Below are the code and all the weights of a small trained network. Each question names an input and a class and asks about switching units off, where a switched-off unit gives its printed mean instead of its output.

import numpy as np


def w(rows, s, z=0):
    codes = np.array(rows[::2]) - 128.0
    scale = np.full(codes.shape[1], s)
    scale[-1] = z or s
    return codes * scale


def f(y):
    return np.maximum(y, 0)


def log_softmax(a):
    a = a - a.max(-1, keepdims=True)
    return a - np.log(np.exp(a).sum(-1, keepdims=True))


def net(x, mask):
    res = np.array(x, float).reshape(1, 5) / 4 @ E
    y = f(res @ A[0][:, :-1].T + A[0][:, -1])
    res = res + np.where(mask, y, B[0][:, -1]) @ B[0][:, :-1]
    return log_softmax(res[-1] @ U[:, :-1].T + U[:, -1])


A, B = {}, {}
E = w([
[192,155,142],'x0',
[219,75,81],'x1',
[122,123,49],'x2',
[144,246,63],'x3',
[102,143,83],'x4',
],0.012)
A[0] = w([
[170,181,152,135],'n1',
[208,119,20,161],'n2',
[112,164,131,143],'n3',
[9,131,112,76],'n4',
[63,122,116,47],'n5',
[97,93,149,241],'n6',
[78,130,192,113],'n7',
[31,120,94,62],'n8',
[47,97,151,253],'n9',
[174,96,167,252],'n10',
],0.014,0.0056)
B[0] = w([
[131,193,152,175],'n1',
[250,97,101,250],'n2',
[122,140,138,162],'n3',
[65,132,55,209],'n4',
[119,124,38,161],'n5',
[107,76,148,205],'n6',
[94,125,118,201],'n7',
[97,95,115,186],'n8',
[98,84,130,236],'n9',
[122,84,182,211],'n10',
],0.012,0.013)
U = w([
[108,231,157,250],'0',
[220,129,134,132],'1',
[64,92,208,71],'2',
[250,130,32,69],'3',
[129,26,164,130],'4',
[1,101,9,89],'5',
],0.0093,0.0021)

Each question gives the input, the list of numbers given to net, and the class t.
The units are the neurons (one row each of A and B). Each row of codes is followed by its name. A weight is (code - 128) times the scale printed after its matrix; where a second scale follows, it is the last column's (A, B and U).
mask holds one flag per neuron, in row order. A switched-off neuron (its flag False) gives its mean, the last column of its row in B, instead of its output. The means were averaged over made-up inputs and are rounded, as every weight is.
A unit's drop is (log p(t) with every unit on - log p(t) with that unit switched off) / (log p(t) with every unit on - log p(t) with every unit switched off).
The circuit of an input: a set's keep is (log p(t) with only the set's units on - log p(t) with every unit switched off) / (log p(t) with every unit on - log p(t) with every unit switched off). Starting from all 10 units, units are removed one at a time, each time the one whose removal leaves the highest keep (on an exact tie, the one counted first), for as long as the keep stays at least 0.8.
circuit, biggest first: the units of the circuit, biggest drop first
k most important neurons: the k neurons with the biggest drops, biggest first
drop of u: that unit's drop, to one decimal
input [0,4,-8,-8,5], class 2: circuit, biggest first -> n2
input [-1,3,-2,0,-1], class 1: circuit, biggest first -> n9, n4
input [-1,-1,-4,2,-4], class 2: circuit, biggest first -> n2, n4
input [-1,-8,-7,-8,0], class 5: circuit, biggest first -> n4, n7
input [-2,-2,0,-3,1], class 5: circuit, biggest first -> n2, n4
input [6,6,-4,0,-2], class 1: 4 most important neurons -> n10, n4, n5, n1
input [-6,0,-7,-3,-7], class 2: 3 most important neurons -> n2, n7, n5
input [-1,1,-8,-8,6], class 2: 3 most important neurons -> n2, n7, n5
input [3,-3,-7,-8,-5], class 2: 2 most important neurons -> n2, n7
input [-3,-2,5,8,6], class 3: 4 most important neurons -> n2, n9, n7, n6
input [5,-3,-4,3,5], class 0: drop of n2 -> 0.3
input [8,-2,-2,3,5], class 0: drop of n2 -> 0.3
input [3,-3,-2,-1,-4], class 2: drop of n2 -> 0.8
input [4,-2,-6,7,5], class 0: drop of n2 -> 0.1
input [8,-5,4,6,0], class 0: circuit, biggest first -> n1
